Here is a tiny trained network, its code and every weight. The questions are about switching its units off for an input and a target symbol, where a switched-off unit gives its printed mean instead of its output.

import numpy as np


def w(rows, s, z=0):
    codes = np.array(rows[::2]) - 128.0
    scale = np.full(codes.shape[1], s)
    scale[-1] = z or s
    return codes * scale


def softmax(a):
    e = np.exp(a - a.max(-1, keepdims=True))
    return e / e.sum(-1, keepdims=True)


def log_softmax(a):
    a = a - a.max(-1, keepdims=True)
    return a - np.log(np.exp(a).sum(-1, keepdims=True))


def net(x, mask):
    ids = ['αγεζπφψω'.index(c) for c in x.split()]
    T = len(ids)
    res = E[ids] + P[:T]
    u = 0
    for l in range(2):
        r = res
        for j in range(3):
            rows = slice(2 * j, 2 * j + 2)
            q, k, v = (r @ M[l][rows].T for M in (Q, K, V))
            z = softmax(np.where(np.tri(T) > 0, q @ k.T / 2**0.5, -1e9)) @ v
            o = O[l][rows]
            res = res + np.where(mask[u + j], z, o[:, -1]) @ o[:, :-1]
        u += 3
    return log_softmax(res[-1] @ U[:, :-1].T + U[:, -1])


Q, K, V, O = {}, {}, {}, {}
E = w([
[164,112,200,199,179],'α',
[157,52,151,41,113],'γ',
[94,101,12,117,183],'ε',
[58,153,98,245,124],'ζ',
[36,126,61,56,76],'π',
[212,157,145,102,137],'φ',
[72,61,182,151,157],'ψ',
[136,215,111,55,56],'ω',
],0.011)
P = w([
[192,195,198,94,173],'0',
[24,15,223,86,80],'1',
[81,34,215,1,69],'2',
[129,31,202,79,113],'3',
[113,99,89,134,106],'4',
[77,77,89,117,110],'5',
[100,93,86,126,120],'6',
[133,90,122,150,119],'7',
],0.0074)
Q[0] = w([
[11,143,119,151,114],'0.h0',
[147,142,178,168,112],'0.h0',
[97,97,148,190,139],'0.h1',
[188,2,200,104,90],'0.h1',
[130,174,73,122,89],'0.h2',
[209,105,102,158,177],'0.h2',
],0.0093)
K[0] = w([
[151,140,5,129,71],'0.h0',
[151,83,152,126,4],'0.h0',
[187,124,55,146,169],'0.h1',
[97,238,108,92,254],'0.h1',
[114,134,126,186,98],'0.h2',
[76,68,139,94,97],'0.h2',
],0.0096)
V[0] = w([
[143,158,18,135,190],'0.h0',
[121,118,178,217,146],'0.h0',
[57,155,100,154,160],'0.h1',
[195,70,67,159,236],'0.h1',
[125,179,146,158,15],'0.h2',
[255,211,145,183,168],'0.h2',
],0.0093)
O[0] = w([
[182,213,116,153,79,23],'0.h0',
[102,144,179,205,151,99],'0.h0',
[55,171,133,101,159,96],'0.h1',
[184,214,174,56,53,90],'0.h1',
[152,86,48,199,176,85],'0.h2',
[254,165,125,167,175,1],'0.h2',
],0.0085,0.0057)
Q[1] = w([
[62,167,130,158,45],'1.h0',
[160,170,18,192,95],'1.h0',
[75,118,209,59,170],'1.h1',
[158,4,254,127,131],'1.h1',
[109,90,172,54,210],'1.h2',
[131,62,234,92,192],'1.h2',
],0.0078)
K[1] = w([
[72,174,59,230,115],'1.h0',
[39,48,118,144,75],'1.h0',
[135,200,113,131,196],'1.h1',
[160,236,149,102,190],'1.h1',
[171,135,132,136,126],'1.h2',
[254,173,169,147,195],'1.h2',
],0.0086)
V[1] = w([
[127,37,159,85,173],'1.h0',
[116,122,171,79,86],'1.h0',
[141,207,72,145,144],'1.h1',
[142,142,244,152,183],'1.h1',
[188,124,116,109,120],'1.h2',
[170,97,142,104,133],'1.h2',
],0.011)
O[1] = w([
[90,130,147,192,149,254],'1.h0',
[77,176,237,167,110,182],'1.h0',
[213,123,87,25,131,22],'1.h1',
[59,254,48,158,143,232],'1.h1',
[175,122,101,195,77,160],'1.h2',
[187,128,144,224,94,211],'1.h2',
],0.0086,0.0056)
U = w([
[96,167,79,145,113,63],'α',
[122,92,175,198,64,127],'γ',
[115,147,178,81,83,159],'ε',
[98,107,99,83,253,226],'ζ',
[113,54,197,105,251,133],'π',
[148,88,66,174,64,113],'φ',
[38,178,179,100,199,3],'ψ',
[154,23,86,166,202,147],'ω',
],0.0058,0.0036)

Each question gives the input, a string of symbols that net reads in full, and the target symbol t.
The units are the heads (2 rows each of Q, K, V and O). Each row of codes is followed by its name. A weight is (code - 128) times the scale printed after its matrix; where a second scale follows, it is the last column's (O and U).
mask holds one flag per head, layer by layer. A switched-off head (its flag False) gives its mean, the last column of its rows in O, instead of its output. The means were averaged over made-up inputs and are rounded, as every weight is.
A unit's drop is (log p(t) with every unit on - log p(t) with that unit switched off) / (log p(t) with every unit on - log p(t) with every unit switched off).
The circuit of an input: a set's keep is (log p(t) with only the set's units on - log p(t) with every unit switched off) / (log p(t) with every unit on - log p(t) with every unit switched off). Starting from all 6 units, units are removed one at a time, each time the one whose removal leaves the highest keep (on an exact tie, the one counted first), for as long as the keep stays at least 0.8.
circuit, biggest first: the units of the circuit, biggest drop first
most important unit: the unit with the biggest drop
which heads matter: for each layer, one digit per head in row order, 1 if its drop is at least 0.15 and else 0, layers parted by /
drop of u: that unit's drop, to one decimal
input ω ε γ, target ω: circuit, biggest first -> [0.h2; 0.h1; 1.h0]
input ζ γ α π ψ γ γ, target ζ: most important unit -> 0.h2
input φ γ φ γ γ φ γ, target φ: circuit, biggest first -> [0.h2; 1.h2; 0.h1; 1.h1]
input α ζ ω, target α: circuit, biggest first -> [1.h1; 0.h2; 0.h0]
input γ γ α γ ω, target γ: circuit, biggest first -> [1.h1; 0.h1; 1.h0]
input φ α ζ ψ ψ α, target φ: circuit, biggest first -> [0.h2; 1.h2; 1.h1; 1.h0]
input γ γ π, target γ: circuit, biggest first -> [1.h2; 1.h0; 0.h1; 1.h1]
input ψ π ψ, target ψ: circuit, biggest first -> [1.h1; 0.h0; 1.h2]
input ψ ψ γ ψ ζ, target ψ: circuit, biggest first -> [1.h2; 1.h1; 0.h0]
input π γ γ α ψ, target π: circuit, biggest first -> [1.h1; 1.h2; 0.h0; 0.h2]
input π ζ π ψ, target π: circuit, biggest first -> [1.h1; 1.h2; 0.h1]
input ψ ψ γ γ γ ψ ψ φ, target ψ: circuit, biggest first -> [1.h1; 0.h2; 0.h0; 1.h2]
input ε γ ω ψ γ, target ε: circuit, biggest first -> [0.h1; 1.h0; 0.h0; 1.h1]
input ζ γ γ ζ, target ζ: which heads matter -> 101 / 111
input ω ψ φ ψ, target ω: which heads matter -> 011 / 100
input ω γ ψ ψ α, target ω: most important unit -> 0.h2
input α ψ ψ, target α: circuit, biggest first -> [1.h1; 0.h2; 1.h2]
input π ε γ, target π: which heads matter -> 010 / 011
input α ζ ψ γ, target α: drop of 0.h1 -> 0.1
input α α ε ψ, target α: most important unit -> 1.h1
input ψ ε φ ω ψ φ, target ψ: drop of 0.h0 -> 0.2
input γ ζ ζ γ ζ ω ψ, target γ: drop of 0.h1 -> 0.2
input ζ φ ψ ζ ψ ψ, target ζ: drop of 1.h2 -> 0.2
